Below is a small trained network, with its code and all its weights. Each question gives an input and a target symbol and asks what happens when units are switched off, that is, made to give their printed mean instead of their output.

import numpy as np


def w(rows, s, z=0):
    codes = np.array(rows[::2]) - 128.0
    scale = np.full(codes.shape[1], s)
    scale[-1] = z or s
    return codes * scale


def f(y):
    return np.maximum(y, 0)


def softmax(a):
    e = np.exp(a - a.max(-1, keepdims=True))
    return e / e.sum(-1, keepdims=True)


def log_softmax(a):
    a = a - a.max(-1, keepdims=True)
    return a - np.log(np.exp(a).sum(-1, keepdims=True))


def net(x, mask):
    ids = ['αβγδεζθλμξστφψω'.index(c) for c in x.split()]
    T = len(ids)
    res = E[ids] + P[:T]
    q, k, v = (res @ M[0].T for M in (Q, K, V))
    z = softmax(np.where(np.tri(T) > 0, q @ k.T / 3**0.5, -1e9)) @ v
    res = res + np.where(mask[0], z, O[0][:, -1]) @ O[0][:, :-1]
    y = f(res @ A[0][:, :-1].T + A[0][:, -1])
    res = res + np.where(mask[1:13], y, B[0][:, -1]) @ B[0][:, :-1]
    return log_softmax(res[-1] @ U[:, :-1].T + U[:, -1])


Q, K, V, O, A, B = {}, {}, {}, {}, {}, {}
E = w([
[175,61,136,124,182],'α',
[93,139,155,111,189],'β',
[132,132,90,119,179],'γ',
[128,145,68,82,211],'δ',
[59,216,94,127,156],'ε',
[109,116,141,111,124],'ζ',
[81,108,201,132,137],'θ',
[189,79,72,110,186],'λ',
[64,168,163,166,122],'μ',
[157,98,164,161,146],'ξ',
[151,124,84,151,138],'σ',
[136,96,165,87,244],'τ',
[98,112,204,183,109],'φ',
[120,187,96,129,252],'ψ',
[173,93,129,135,232],'ω',
],0.014)
P = w([
[68,66,76,97,49],'0',
[84,193,92,228,155],'1',
[157,162,151,140,88],'2',
[56,88,188,18,145],'3',
[95,170,142,248,175],'4',
[210,195,157,111,64],'5',
[17,77,208,45,162],'6',
[108,183,107,242,178],'7',
],0.015)
Q[0] = w([
[146,194,141,38,42],'H0',
[234,185,58,254,76],'H0',
[105,31,178,22,82],'H0',
],0.0089)
K[0] = w([
[141,192,254,136,211],'H0',
[18,42,94,196,195],'H0',
[192,239,180,114,143],'H0',
],0.0094)
V[0] = w([
[46,250,56,62,213],'H0',
[116,57,226,32,182],'H0',
[39,193,217,201,28],'H0',
],0.013)
O[0] = w([
[75,213,21,77,253,206],'H0',
[92,47,213,137,244,197],'H0',
[59,134,99,231,68,254],'H0',
],0.014,0.0029)
A[0] = w([
[134,156,159,141,143,211],'N0',
[104,89,125,203,146,8],'N1',
[132,101,163,106,74,68],'N2',
[149,183,74,132,109,83],'N3',
[153,99,107,63,38,68],'N4',
[130,217,122,138,185,147],'N5',
[62,158,144,159,189,147],'N6',
[181,101,179,9,82,111],'N7',
[111,171,174,90,78,113],'N8',
[134,124,70,59,180,117],'N9',
[208,174,150,181,138,199],'N10',
[150,84,141,95,167,135],'N11',
],0.012,0.011)
B[0] = w([
[163,89,119,109,87,184],'N0',
[73,129,92,158,205,167],'N1',
[140,115,157,119,24,165],'N2',
[105,70,198,155,85,176],'N3',
[155,206,166,108,179,148],'N4',
[178,95,128,178,130,243],'N5',
[160,119,107,70,117,250],'N6',
[130,179,135,170,247,170],'N7',
[200,119,57,131,195,149],'N8',
[79,183,181,146,104,222],'N9',
[55,184,167,26,81,167],'N10',
[176,99,109,152,99,183],'N11',
],0.011,0.022)
U = w([
[48,53,201,164,140,3],'α',
[149,56,42,214,215,128],'β',
[70,152,197,122,152,89],'γ',
[41,64,187,151,197,47],'δ',
[213,102,123,254,125,11],'ε',
[162,159,130,214,146,62],'ζ',
[73,100,36,174,148,121],'θ',
[5,79,144,19,135,255],'λ',
[194,10,119,195,79,174],'μ',
[124,64,164,76,24,181],'ξ',
[116,172,156,108,75,195],'σ',
[125,123,165,101,134,229],'τ',
[90,156,103,66,33,201],'φ',
[192,187,131,163,94,118],'ψ',
[175,116,213,135,66,76],'ω',
],0.0091,0.0071)

Each question gives the input, a string of symbols that net reads in full, and the target symbol t.
The units are the heads (3 rows each of Q, K, V and O) and the neurons (one row each of A and B). Each row of codes is followed by its name. A weight is (code - 128) times the scale printed after its matrix; where a second scale follows, it is the last column's (O, A, B and U).
mask holds one flag per unit, heads first, then neurons. A switched-off unit (its flag False) gives its mean, the last column of its rows in O or B, instead of its output. The means were averaged over made-up inputs and are rounded, as every weight is.
A unit's drop is (log p(t) with every unit on - log p(t) with that unit switched off) / (log p(t) with every unit on - log p(t) with every unit switched off).
The circuit of an input: a set's keep is (log p(t) with only the set's units on - log p(t) with every unit switched off) / (log p(t) with every unit on - log p(t) with every unit switched off). Starting from the 12 units with the biggest drops (on a tie, the unit counted first), units are removed one at a time, each time the one whose removal leaves the highest keep (on an exact tie, the one counted first), for as long as the keep stays at least 0.8.
units of the circuit, in order: the units of the circuit, biggest drop first
unit that matters most: the unit with the biggest drop
top k neurons: the k neurons with the biggest drops, biggest first
input τ α γ ζ β θ α, target α: units of the circuit, in order	(H0 N1)
input α δ γ ζ φ τ ξ β, target ω: units of the circuit, in order	(H0)
input ξ τ β σ ε ξ α, target ω: top 4 neurons	(N2 N4 N5 N7)
input β ξ λ τ β, target β: units of the circuit, in order	(H0 N5 N9)
input β α β μ μ ω β τ, target β: units of the circuit, in order	(H0 N5)
input δ ξ ξ θ, target ω: top 3 neurons	(N2 N4 N5)
input β φ δ ξ φ, target β: units of the circuit, in order	(H0 N9)
input λ φ θ λ φ ζ α α, target γ: units of the circuit, in order	(N7 N10 H0)
input β β ξ ε, target ω: units of the circuit, in order	(H0 N4)
input β γ δ β, target γ: top 2 neurons	(N9 N7)
input θ σ σ δ β ξ σ γ, target δ: top 3 neurons	(N1 N5 N10)
input β β τ ξ, target δ: top 2 neurons	(N7 N5)
input φ σ μ, target φ: units of the circuit, in order	(N5 H0)
input ξ β β φ ξ δ τ ξ, target ξ: units of the circuit, in order	(H0 N10)
input ε λ δ μ μ β μ θ, target ε: units of the circuit, in order	(N5 H0 N3)
input θ β φ μ λ φ λ, target μ: units of the circuit, in order	(H0)
input β φ τ ω σ, target β: units of the circuit, in order	(H0 N9)
input β β μ δ, target θ: units of the circuit, in order	(H0 N2)
input φ ψ ζ β τ ψ ξ μ, target α: units of the circuit, in order	(N1 H0 N10)
input τ β β β β, target μ: unit that matters most	N11
input σ ξ δ μ, target γ: top 2 neurons	(N9 N5)
input ξ φ ξ, target φ: top 2 neurons	(N10 N5)
input ω ε τ μ, target δ: top 2 neurons	(N7 N10)
input μ σ ξ φ μ ζ ζ, target ξ: top 3 neurons	(N5 N2 N7)
input δ ζ γ ξ ε, target ψ: top 2 neurons	(N5 N9)
input σ β σ α β ζ σ, target ξ: top 3 neurons	(N5 N7 N2)
input β γ β μ μ, target β: top 2 neurons	(N9 N5)
input β δ α β, target ε: top neuron	(N7)
